Below are the code and all the weights of a small trained network. Each question names an input and a target symbol and asks about switching units off, where a switched-off unit gives its printed mean instead of its output.

import numpy as np


def w(rows, s, z=0):
    codes = np.array(rows[::2]) - 128.0
    scale = np.full(codes.shape[1], s)
    scale[-1] = z or s
    return codes * scale


def softmax(a):
    e = np.exp(a - a.max(-1, keepdims=True))
    return e / e.sum(-1, keepdims=True)


def log_softmax(a):
    a = a - a.max(-1, keepdims=True)
    return a - np.log(np.exp(a).sum(-1, keepdims=True))


def net(x, mask):
    ids = ['βδεηθλμξπστφψω'.index(c) for c in x.split()]
    T = len(ids)
    res = E[ids] + P[:T]
    u = 0
    for l in range(3):
        r = res
        for j in range(2):
            rows = slice(4 * j, 4 * j + 4)
            q, k, v = (r @ M[l][rows].T for M in (Q, K, V))
            z = softmax(np.where(np.tri(T) > 0, q @ k.T / 4**0.5, -1e9)) @ v
            o = O[l][rows]
            res = res + np.where(mask[u + j], z, o[:, -1]) @ o[:, :-1]
        u += 2
    return log_softmax(res[-1] @ U[:, :-1].T + U[:, -1])


Q, K, V, O = {}, {}, {}, {}
E = w([
[157,142,118,195,63,120,109,181,143,189],'β',
[186,131,75,196,204,52,122,226,153,7],'δ',
[130,96,161,148,170,119,79,134,199,176],'ε',
[94,173,157,177,138,70,104,81,153,133],'η',
[146,140,77,34,117,155,149,116,74,99],'θ',
[61,101,143,151,123,163,149,148,182,108],'λ',
[152,76,120,88,149,169,124,183,138,163],'μ',
[141,104,72,161,120,158,120,75,134,129],'ξ',
[97,178,194,41,123,84,122,209,131,133],'π',
[108,105,158,78,203,128,125,98,139,115],'σ',
[137,210,77,143,39,86,133,106,67,127],'τ',
[195,161,112,88,139,88,92,115,84,174],'φ',
[123,132,65,145,43,176,177,193,79,132],'ψ',
[62,168,115,120,136,120,170,76,100,58],'ω',
],0.011)
P = w([
[163,150,144,108,116,142,170,110,185,134],'0',
[98,90,116,126,106,121,60,143,79,97],'1',
[115,168,104,158,166,174,30,174,101,91],'2',
[159,199,135,160,213,179,134,153,141,132],'3',
[156,125,138,112,144,127,198,107,185,149],'4',
[106,26,134,114,67,58,128,117,89,105],'5',
[37,80,81,139,140,106,2,173,31,114],'6',
[64,210,26,134,231,154,63,189,153,157],'7',
[175,177,80,61,160,131,166,165,198,149],'8',
[148,77,122,86,99,66,160,113,175,145],'9',
[88,33,102,105,95,35,110,134,103,124],'10',
],0.0094)
Q[0] = w([
[176,129,128,130,117,150,148,105,130,149],'L0H1',
[177,119,126,198,147,205,154,110,94,141],'L0H1',
[96,133,116,118,125,135,94,134,121,137],'L0H1',
[42,122,83,109,171,103,100,149,112,141],'L0H1',
[225,88,86,93,110,39,229,130,234,62],'L0H2',
[60,136,138,189,171,193,1,166,41,105],'L0H2',
[166,72,96,124,104,56,172,146,168,87],'L0H2',
[97,149,103,161,190,142,73,187,68,108],'L0H2',
],0.0046)
K[0] = w([
[145,132,139,107,156,108,185,129,194,121],'L0H1',
[172,158,156,119,139,149,226,100,167,225],'L0H1',
[108,146,132,141,147,146,78,138,98,155],'L0H1',
[88,110,100,130,142,147,93,162,41,157],'L0H1',
[167,186,68,223,204,138,48,231,113,33],'L0H2',
[202,168,191,71,59,161,254,11,237,209],'L0H2',
[220,192,104,191,200,159,105,182,123,59],'L0H2',
[182,114,153,128,106,110,236,93,211,136],'L0H2',
],0.0035)
V[0] = w([
[202,150,130,141,172,95,238,149,182,150],'L0H1',
[236,167,143,162,179,64,254,122,209,92],'L0H1',
[135,127,105,144,113,111,138,142,134,142],'L0H1',
[132,137,168,102,75,151,254,58,150,240],'L0H1',
[147,158,55,178,210,82,109,209,131,30],'L0H2',
[106,148,70,172,169,145,35,182,107,76],'L0H2',
[141,117,98,168,178,134,86,177,129,56],'L0H2',
[150,108,99,169,160,67,58,200,118,6],'L0H2',
],0.0042)
O[0] = w([
[221,112,129,121,75,138,153,145,189,51,61],'L0H1',
[246,88,153,151,79,122,218,117,193,47,46],'L0H1',
[136,118,123,134,106,102,118,141,159,135,126],'L0H1',
[183,157,170,134,75,181,43,81,151,66,3],'L0H1',
[127,66,128,104,93,53,252,117,140,170,200],'L0H2',
[115,127,112,125,132,89,251,139,130,240,214],'L0H2',
[136,97,115,85,117,57,241,135,127,194,185],'L0H2',
[91,63,128,115,102,48,247,85,91,197,167],'L0H2',
],0.0038,0.0016)
Q[1] = w([
[76,1,146,115,43,77,48,109,50,99],'L1H1',
[152,176,84,156,142,165,86,134,118,103],'L1H1',
[166,63,212,115,78,57,228,82,173,133],'L1H1',
[58,98,160,163,160,174,106,142,150,138],'L1H1',
[106,185,70,131,187,138,126,150,169,173],'L1H2',
[190,202,202,144,136,218,79,109,135,74],'L1H2',
[189,190,180,140,130,209,111,146,132,84],'L1H2',
[198,133,182,150,115,171,125,114,121,74],'L1H2',
],0.0079)
K[1] = w([
[76,10,141,117,65,83,3,135,54,55],'L1H1',
[136,194,83,147,146,182,99,128,119,140],'L1H1',
[167,51,199,106,54,83,185,72,167,110],'L1H1',
[69,96,143,177,184,140,120,158,166,111],'L1H1',
[112,185,83,162,196,133,103,174,145,130],'L1H2',
[65,180,179,77,108,254,59,59,100,213],'L1H2',
[103,160,144,110,112,195,108,108,117,184],'L1H2',
[118,133,155,102,79,186,119,64,133,180],'L1H2',
],0.0088)
V[1] = w([
[146,126,54,155,149,205,152,121,131,97],'L1H1',
[184,139,179,126,127,93,201,114,198,136],'L1H1',
[79,14,183,134,127,96,94,94,125,123],'L1H1',
[181,157,108,97,124,58,97,81,79,129],'L1H1',
[66,112,174,62,64,188,107,49,81,254],'L1H2',
[139,150,134,94,114,173,155,105,145,210],'L1H2',
[140,151,87,172,188,96,84,208,139,63],'L1H2',
[74,221,145,127,192,172,37,112,137,161],'L1H2',
],0.0053)
O[1] = w([
[145,119,64,138,105,235,145,100,140,101,159],'L1H1',
[178,144,231,122,108,124,239,90,180,178,44],'L1H1',
[72,25,187,138,158,57,58,99,146,107,141],'L1H1',
[169,176,108,88,124,62,95,74,48,163,125],'L1H1',
[119,72,31,71,55,2,176,141,203,119,5],'L1H2',
[149,119,109,84,93,101,196,143,193,166,77],'L1H2',
[130,169,142,174,217,207,73,185,85,121,228],'L1H2',
[156,159,48,146,198,102,151,192,202,78,119],'L1H2',
],0.0051,0.0026)
Q[2] = w([
[89,191,20,66,123,137,93,155,229,153],'L2H1',
[120,68,135,153,116,110,53,148,75,98],'L2H1',
[174,66,121,98,82,53,247,97,190,157],'L2H1',
[63,23,66,93,66,15,85,158,114,98],'L2H1',
[134,242,107,125,193,229,96,145,153,140],'L2H2',
[72,100,35,76,94,76,52,158,151,144],'L2H2',
[125,123,40,60,105,73,209,129,235,151],'L2H2',
[78,100,122,146,135,124,2,158,58,79],'L2H2',
],0.0084)
K[2] = w([
[111,70,82,136,142,48,246,141,116,204],'L2H1',
[142,255,105,116,170,189,104,145,176,133],'L2H1',
[35,66,96,136,113,78,46,168,43,144],'L2H1',
[59,177,39,152,228,152,116,174,121,195],'L2H1',
[197,90,190,108,72,95,249,63,172,152],'L2H2',
[86,155,45,140,214,99,195,168,133,228],'L2H2',
[76,67,91,141,133,76,151,142,82,168],'L2H2',
[148,220,100,132,171,198,161,134,190,129],'L2H2',
],0.0078)
V[2] = w([
[116,150,194,72,139,96,95,218,166,155],'L2H1',
[95,99,160,201,61,170,148,238,129,190],'L2H1',
[131,99,175,255,208,97,91,30,200,172],'L2H1',
[78,45,105,90,186,216,200,104,106,50],'L2H1',
[62,83,101,152,94,155,145,119,188,77],'L2H2',
[184,67,71,206,109,149,77,151,180,177],'L2H2',
[172,33,154,30,200,151,97,169,162,175],'L2H2',
[219,84,62,117,113,147,120,109,75,202],'L2H2',
],0.01)
O[2] = w([
[161,170,152,160,183,88,131,57,152,69,55],'L2H1',
[150,195,169,63,159,213,69,31,171,136,78],'L2H1',
[201,32,96,159,198,119,154,98,112,192,111],'L2H1',
[178,113,180,174,21,158,75,200,128,147,203],'L2H1',
[159,123,133,93,119,92,32,160,174,171,171],'L2H2',
[182,77,100,5,191,173,107,140,131,107,252],'L2H2',
[222,85,186,136,120,109,126,119,54,28,120],'L2H2',
[96,101,136,35,108,194,167,172,28,94,152],'L2H2',
],0.012,0.0035)
U = w([
[116,150,107,46,185,169,118,60,158,126,84],'β',
[113,125,166,156,103,181,135,67,94,171,150],'δ',
[207,59,113,108,207,101,132,93,118,87,23],'ε',
[102,97,55,152,180,67,154,97,160,211,61],'η',
[108,173,173,142,43,130,115,190,106,80,101],'θ',
[172,156,151,138,122,131,29,103,189,176,190],'λ',
[208,139,200,79,102,183,94,130,95,2,111],'μ',
[146,51,101,69,119,171,128,199,102,195,197],'ξ',
[106,189,150,157,136,91,117,86,152,79,254],'π',
[193,65,146,225,95,63,145,186,94,93,101],'σ',
[33,179,80,99,131,119,142,114,163,192,75],'τ',
[108,109,112,108,152,114,213,126,71,63,154],'φ',
[96,199,158,70,90,196,84,115,152,117,76],'ψ',
[82,146,110,192,74,84,127,156,157,217,54],'ω',
],0.0048,0.0043)

Each question gives the input, a string of symbols that net reads in full, and the target symbol t.
The units are the heads (4 rows each of Q, K, V and O). Each row of codes is followed by its name. A weight is (code - 128) times the scale printed after its matrix; where a second scale follows, it is the last column's (O and U).
mask holds one flag per head, layer by layer. A switched-off head (its flag False) gives its mean, the last column of its rows in O, instead of its output. The means were averaged over made-up inputs and are rounded, as every weight is.
A unit's drop is (log p(t) with every unit on - log p(t) with that unit switched off) / (log p(t) with every unit on - log p(t) with every unit switched off).
The circuit of an input: a set's keep is (log p(t) with only the set's units on - log p(t) with every unit switched off) / (log p(t) with every unit on - log p(t) with every unit switched off). Starting from all 6 units, units are removed one at a time, each time the one whose removal leaves the highest keep (on an exact tie, the one counted first), for as long as the keep stays at least 0.8.
units of the circuit, in order: the units of the circuit, biggest drop first
most important unit: the unit with the biggest drop
which heads matter: for each layer, one digit per head in row order, 1 if its drop is at least 0.15 and else 0, layers parted by /
input φ ξ μ η δ λ φ, target φ: most important unit : L1H2
input μ π μ λ, target μ: units of the circuit, in order : [L2H2 L2H1]
input φ λ λ ξ ψ φ π, target ξ: units of the circuit, in order : [L2H1 L2H2 L1H1]
input ξ ξ λ ε δ ξ ξ β φ ξ β, target ξ: which heads matter : 11 / 01 / 11
input ξ λ ξ φ ε φ, target ξ: units of the circuit, in order : [L2H2 L2H1 L1H1 L1H2]
input ξ σ ω σ σ φ, target ω: units of the circuit, in order : [L2H2 L2H1 L1H1]
input λ ξ λ φ ω μ, target λ: units of the circuit, in order : [L2H2 L2H1 L1H1 L1H2]
input ξ ξ λ β φ ξ η, target β: units of the circuit, in order : [L2H1 L1H1]
input μ ξ σ δ ξ σ ε η ξ π ξ, target μ: units of the circuit, in order : [L1H2 L0H1 L2H2]
input τ σ φ λ, target τ: units of the circuit, in order : [L2H2 L2H1 L1H1]
input λ β ξ, target λ: units of the circuit, in order : [L2H2 L2H1]
input ξ ε σ σ, target ξ: units of the circuit, in order : [L2H1 L2H2 L0H1]
input ξ τ λ ξ σ λ π λ ψ, target λ: which heads matter : 00 / 10 / 11
input φ φ σ δ φ ξ δ ξ, target φ: units of the circuit, in order : [L2H2 L2H1]
input ξ φ ξ ξ ε λ φ ξ σ, target λ: units of the circuit, in order : [L2H2 L1H1 L2H1]
input η ξ λ σ, target η: which heads matter : 00 / 00 / 11
input ξ ξ λ λ φ ξ φ, target λ: units of the circuit, in order : [L2H2 L2H1 L1H1]
input σ θ σ η ψ λ δ η ξ μ, target σ: which heads matter : 00 / 01 / 11
input φ π ξ ξ τ ω δ ε, target φ: units of the circuit, in order : [L1H2 L2H2 L2H1]
input λ φ λ ξ ξ φ φ λ ξ λ, target φ: which heads matter : 00 / 10 / 11
input ε μ λ λ λ, target μ: units of the circuit, in order : [L2H2 L2H1 L1H1]
input λ τ ω λ ψ λ ξ ξ, target ψ: which heads matter : 01 / 00 / 10
input μ σ λ π ξ ξ τ, target π: which heads matter : 00 / 00 / 11
input φ ε φ σ φ β φ θ ξ, target β: which heads matter : 00 / 00 / 10
input ω σ λ λ β λ ξ β β, target λ: which heads matter : 00 / 10 / 11
input ε π λ π φ φ φ ε φ ξ λ, target ε: which heads matter : 00 / 00 / 11
input ε ξ ξ ξ ξ, target ξ: which heads matter : 00 / 00 / 11
input μ τ φ ξ φ, target τ: which heads matter : 00 / 10 / 11
input ξ ξ β ψ ξ μ ξ θ μ, target μ: which heads matter : 00 / 00 / 11
